Here is a tiny trained network, its code and every weight. The questions are about switching its units off for an input and a target symbol, where a switched-off unit gives its printed mean instead of its output.

import numpy as np


def w(rows, s, z=0):
    codes = np.array(rows[::2]) - 128.0
    scale = np.full(codes.shape[1], s)
    scale[-1] = z or s
    return codes * scale


def f(y):
    return y / 2 * (1 + np.tanh(0.7978845608 * (y + 0.044715 * y**3)))


def softmax(a):
    e = np.exp(a - a.max(-1, keepdims=True))
    return e / e.sum(-1, keepdims=True)


def log_softmax(a):
    a = a - a.max(-1, keepdims=True)
    return a - np.log(np.exp(a).sum(-1, keepdims=True))


def net(x, mask):
    ids = ['εηλμπσφ'.index(c) for c in x.split()]
    T = len(ids)
    res = E[ids] + P[:T]
    u = 0
    for l in range(3):
        r = res
        for j in range(3):
            rows = slice(2 * j, 2 * j + 2)
            q, k, v = (r @ M[l][rows].T for M in (Q, K, V))
            z = softmax(np.where(np.tri(T) > 0, q @ k.T / 2**0.5, -1e9)) @ v
            o = O[l][rows]
            res = res + np.where(mask[u + j], z, o[:, -1]) @ o[:, :-1]
        u += 3
        y = f(res @ A[l][:, :-1].T + A[l][:, -1])
        res = res + np.where(mask[u : u + 12], y, B[l][:, -1]) @ B[l][:, :-1]
        u += 12
    return log_softmax(res[-1] @ U[:, :-1].T + U[:, -1])


Q, K, V, O, A, B = {}, {}, {}, {}, {}, {}
E = w([
[128,61,135,7],'ε',
[84,111,32,137],'η',
[178,136,139,60],'λ',
[149,159,224,65],'μ',
[220,208,155,98],'π',
[165,139,131,68],'σ',
[97,44,63,55],'φ',
],0.014)
P = w([
[215,45,177,227],'0',
[197,71,154,181],'1',
[188,117,152,117],'2',
[195,168,141,71],'3',
[192,216,133,34],'4',
[199,248,99,2],'5',
],0.0057)
Q[0] = w([
[79,127,39,147],'L0H0',
[250,167,66,97],'L0H0',
[122,202,107,107],'L0H1',
[165,86,65,178],'L0H1',
[89,116,113,8],'L0H2',
[6,255,118,220],'L0H2',
],0.0073)
K[0] = w([
[60,70,62,186],'L0H0',
[80,205,143,100],'L0H0',
[79,56,134,91],'L0H1',
[63,82,172,154],'L0H1',
[190,169,192,139],'L0H2',
[1,83,32,119],'L0H2',
],0.009)
V[0] = w([
[71,141,192,92],'L0H0',
[124,130,70,124],'L0H0',
[132,145,226,195],'L0H1',
[104,76,135,61],'L0H1',
[1,111,109,92],'L0H2',
[140,102,122,167],'L0H2',
],0.0077)
O[0] = w([
[80,187,113,185,130],'L0H0',
[159,140,121,112,109],'L0H0',
[3,63,121,131,83],'L0H1',
[1,161,137,155,198],'L0H1',
[134,87,99,168,1],'L0H2',
[215,145,213,209,110],'L0H2',
],0.0056,0.0065)
A[0] = w([
[151,66,143,102,164],'L0N0',
[107,140,205,135,106],'L0N1',
[174,101,164,129,82],'L0N2',
[127,145,109,111,84],'L0N3',
[140,131,97,36,141],'L0N4',
[133,58,157,163,47],'L0N5',
[114,64,91,3,185],'L0N6',
[106,139,29,154,184],'L0N7',
[197,124,124,111,177],'L0N8',
[104,119,159,185,2],'L0N9',
[116,99,164,210,92],'L0N10',
[60,100,163,125,95],'L0N11',
],0.013,0.0085)
B[0] = w([
[85,146,246,134,164],'L0N0',
[253,114,61,51,135],'L0N1',
[216,123,112,240,128],'L0N2',
[89,164,112,227,127],'L0N3',
[47,122,205,231,220],'L0N4',
[106,141,106,176,123],'L0N5',
[115,184,178,211,253],'L0N6',
[122,171,188,54,143],'L0N7',
[117,176,166,215,183],'L0N8',
[82,153,132,155,125],'L0N9',
[96,133,117,78,123],'L0N10',
[213,64,115,124,126],'L0N11',
],0.0065,0.016)
Q[1] = w([
[133,113,81,152],'L1H0',
[143,183,168,108],'L1H0',
[140,68,112,116],'L1H1',
[191,134,76,161],'L1H1',
[135,252,132,146],'L1H2',
[129,85,167,108],'L1H2',
],0.013)
K[1] = w([
[189,114,189,108],'L1H0',
[106,255,123,101],'L1H0',
[152,64,131,147],'L1H1',
[141,17,120,184],'L1H1',
[6,224,61,162],'L1H2',
[146,69,198,32],'L1H2',
],0.0082)
V[1] = w([
[161,175,50,143],'L1H0',
[201,158,254,107],'L1H0',
[153,248,147,127],'L1H1',
[249,151,90,109],'L1H1',
[132,102,171,196],'L1H2',
[185,113,100,139],'L1H2',
],0.009)
O[1] = w([
[101,221,172,108,71],'L1H0',
[90,55,95,127,249],'L1H0',
[192,55,163,2,209],'L1H1',
[18,243,184,119,63],'L1H1',
[140,87,91,99,208],'L1H2',
[126,153,161,81,69],'L1H2',
],0.0084,0.018)
A[1] = w([
[81,200,109,141,54],'L1N0',
[109,191,193,127,26],'L1N1',
[120,165,49,211,86],'L1N2',
[107,195,165,115,22],'L1N3',
[179,53,166,191,117],'L1N4',
[154,254,65,134,101],'L1N5',
[164,215,113,72,160],'L1N6',
[202,68,124,134,119],'L1N7',
[137,192,47,85,13],'L1N8',
[63,189,163,88,3],'L1N9',
[156,113,202,193,104],'L1N10',
[115,204,70,105,104],'L1N11',
],0.012,0.0067)
B[1] = w([
[15,152,224,130,128],'L1N0',
[38,237,194,165,127],'L1N1',
[24,145,163,74,126],'L1N2',
[44,194,183,223,127],'L1N3',
[122,176,121,105,254],'L1N4',
[55,98,224,138,128],'L1N5',
[109,51,120,206,127],'L1N6',
[51,198,111,140,235],'L1N7',
[78,130,101,83,127],'L1N8',
[33,175,157,154,127],'L1N9',
[166,146,156,96,166],'L1N10',
[2,63,120,128,127],'L1N11',
],0.0097,0.03)
Q[2] = w([
[112,144,148,88],'L2H0',
[218,127,103,106],'L2H0',
[120,200,209,154],'L2H1',
[187,98,72,98],'L2H1',
[193,100,122,217],'L2H2',
[125,166,255,143],'L2H2',
],0.0079)
K[2] = w([
[150,155,71,115],'L2H0',
[233,254,162,155],'L2H0',
[93,102,30,133],'L2H1',
[91,142,193,206],'L2H1',
[183,121,51,166],'L2H2',
[191,162,193,123],'L2H2',
],0.0093)
V[2] = w([
[121,179,76,1],'L2H0',
[125,91,118,146],'L2H0',
[179,143,65,19],'L2H1',
[129,71,56,98],'L2H1',
[125,217,209,40],'L2H2',
[82,62,165,116],'L2H2',
],0.0064)
O[2] = w([
[237,92,173,119,255],'L2H0',
[227,195,111,156,105],'L2H0',
[177,56,226,207,174],'L2H1',
[122,2,94,246,138],'L2H1',
[105,84,40,190,247],'L2H2',
[129,173,104,173,157],'L2H2',
],0.0059,0.0069)
A[2] = w([
[60,157,181,111,59],'L2N0',
[213,179,95,116,140],'L2N1',
[110,173,181,103,120],'L2N2',
[154,117,94,254,14],'L2N3',
[103,235,110,196,25],'L2N4',
[75,179,162,207,3],'L2N5',
[144,34,96,51,118],'L2N6',
[128,219,142,131,123],'L2N7',
[162,154,22,80,109],'L2N8',
[158,198,24,139,112],'L2N9',
[119,147,160,77,102],'L2N10',
[120,165,161,94,141],'L2N11',
],0.0086,0.0066)
B[2] = w([
[161,143,226,133,164],'L2N0',
[102,181,192,254,127],'L2N1',
[195,142,120,86,155],'L2N2',
[131,189,196,177,86],'L2N3',
[76,127,238,184,147],'L2N4',
[68,93,251,203,118],'L2N5',
[82,126,186,174,251],'L2N6',
[74,201,117,105,157],'L2N7',
[55,124,217,231,199],'L2N8',
[89,120,238,224,196],'L2N9',
[88,136,172,77,141],'L2N10',
[141,147,124,64,179],'L2N11',
],0.0078,0.0027)
U = w([
[60,197,181,148,56],'ε',
[149,15,98,230,189],'η',
[129,172,33,26,139],'λ',
[89,28,194,58,3],'μ',
[222,180,218,180,235],'π',
[124,151,1,37,162],'σ',
[48,137,52,206,135],'φ',
],0.0082,0.0048)

Each question gives the input, a string of symbols that net reads in full, and the target symbol t.
The units are the heads (2 rows each of Q, K, V and O) and the neurons (one row each of A and B). Each row of codes is followed by its name. A weight is (code - 128) times the scale printed after its matrix; where a second scale follows, it is the last column's (O, A, B and U).
mask holds one flag per unit, layer by layer, with each layer's heads first. A switched-off unit (its flag False) gives its mean, the last column of its rows in O or B, instead of its output. The means were averaged over made-up inputs and are rounded, as every weight is.
A unit's drop is (log p(t) with every unit on - log p(t) with that unit switched off) / (log p(t) with every unit on - log p(t) with every unit switched off).
The circuit of an input: a set's keep is (log p(t) with only the set's units on - log p(t) with every unit switched off) / (log p(t) with every unit on - log p(t) with every unit switched off). Starting from the 12 units with the biggest drops (on a tie, the unit counted first), units are removed one at a time, each time the one whose removal leaves the highest keep (on an exact tie, the one counted first), for as long as the keep stays at least 0.8.
units of the circuit, in order: the units of the circuit, biggest drop first
most important unit: the unit with the biggest drop
k most important neurons: the k neurons with the biggest drops, biggest first
top k neurons in layer l: the k neurons of layer l with the biggest drops, biggest first
input φ λ λ π ε φ, target φ: 2 most important neurons => (L0N4 L0N6)
input φ φ σ, target σ: top 2 neurons in layer 1 => (L1N4 L1N10)
input σ ε ε φ η σ, target π: units of the circuit, in order => (L1H0 L1N7)
input ε η η ε ε, target φ: units of the circuit, in order => (L1H1 L1N7 L0N4 L0H2)
input σ ε ε σ, target φ: top 3 neurons in layer 0 => (L0N0 L0N6 L0N4)
input ε μ π λ, target μ: top 3 neurons in layer 0 => (L0N4 L0N1 L0N0)
input ε ε ε, target ε: units of the circuit, in order => (L0N6 L0N4)
input φ σ π ε μ, target φ: most important unit => L0N6
input σ π η, target μ: 4 most important neurons => (L1N7 L0N4 L0N7 L0N8)
input η ε π η ε, target π: units of the circuit, in order => (L0N6 L1H0)
input μ η η, target η: 2 most important neurons => (L1N7 L0N4)
input λ η π μ π, target μ: units of the circuit, in order => (L1H1 L1H0)
input π μ η π μ φ, target η: units of the circuit, in order => (L0N4 L2H1 L0N6)
input π ε π μ π, target η: most important unit => L1N4
input ε φ η η, target π: 3 most important neurons => (L0N7 L0N4 L1N7)
input η φ η η, target π: top 3 neurons in layer 0 => (L0N4 L0N0 L0N7)
input η φ π π φ, target μ: 2 most important neurons => (L1N7 L0N8)
input φ η φ, target π: 2 most important neurons => (L0N6 L0N4)
input π π η φ φ, target ε: 4 most important neurons => (L0N6 L1N7 L1N4 L0N4)
input φ σ μ, target μ: units of the circuit, in order => (L1H1)
input ε μ μ μ λ, target η: 4 most important neurons => (L0N1 L0N4 L1N7 L0N0)
input μ η ε λ, target φ: 3 most important neurons => (L0N6 L0N0 L1N4)
input φ π ε ε λ, target φ: 3 most important neurons => (L0N4 L0N0 L0N6)
input ε ε μ, target φ: 3 most important neurons => (L0N6 L0N0 L1N10)
input ε ε σ π π φ, target μ: 3 most important neurons => (L1N7 L1N4 L0N8)
input ε σ μ π λ, target μ: 2 most important neurons => (L1N7 L1N4)
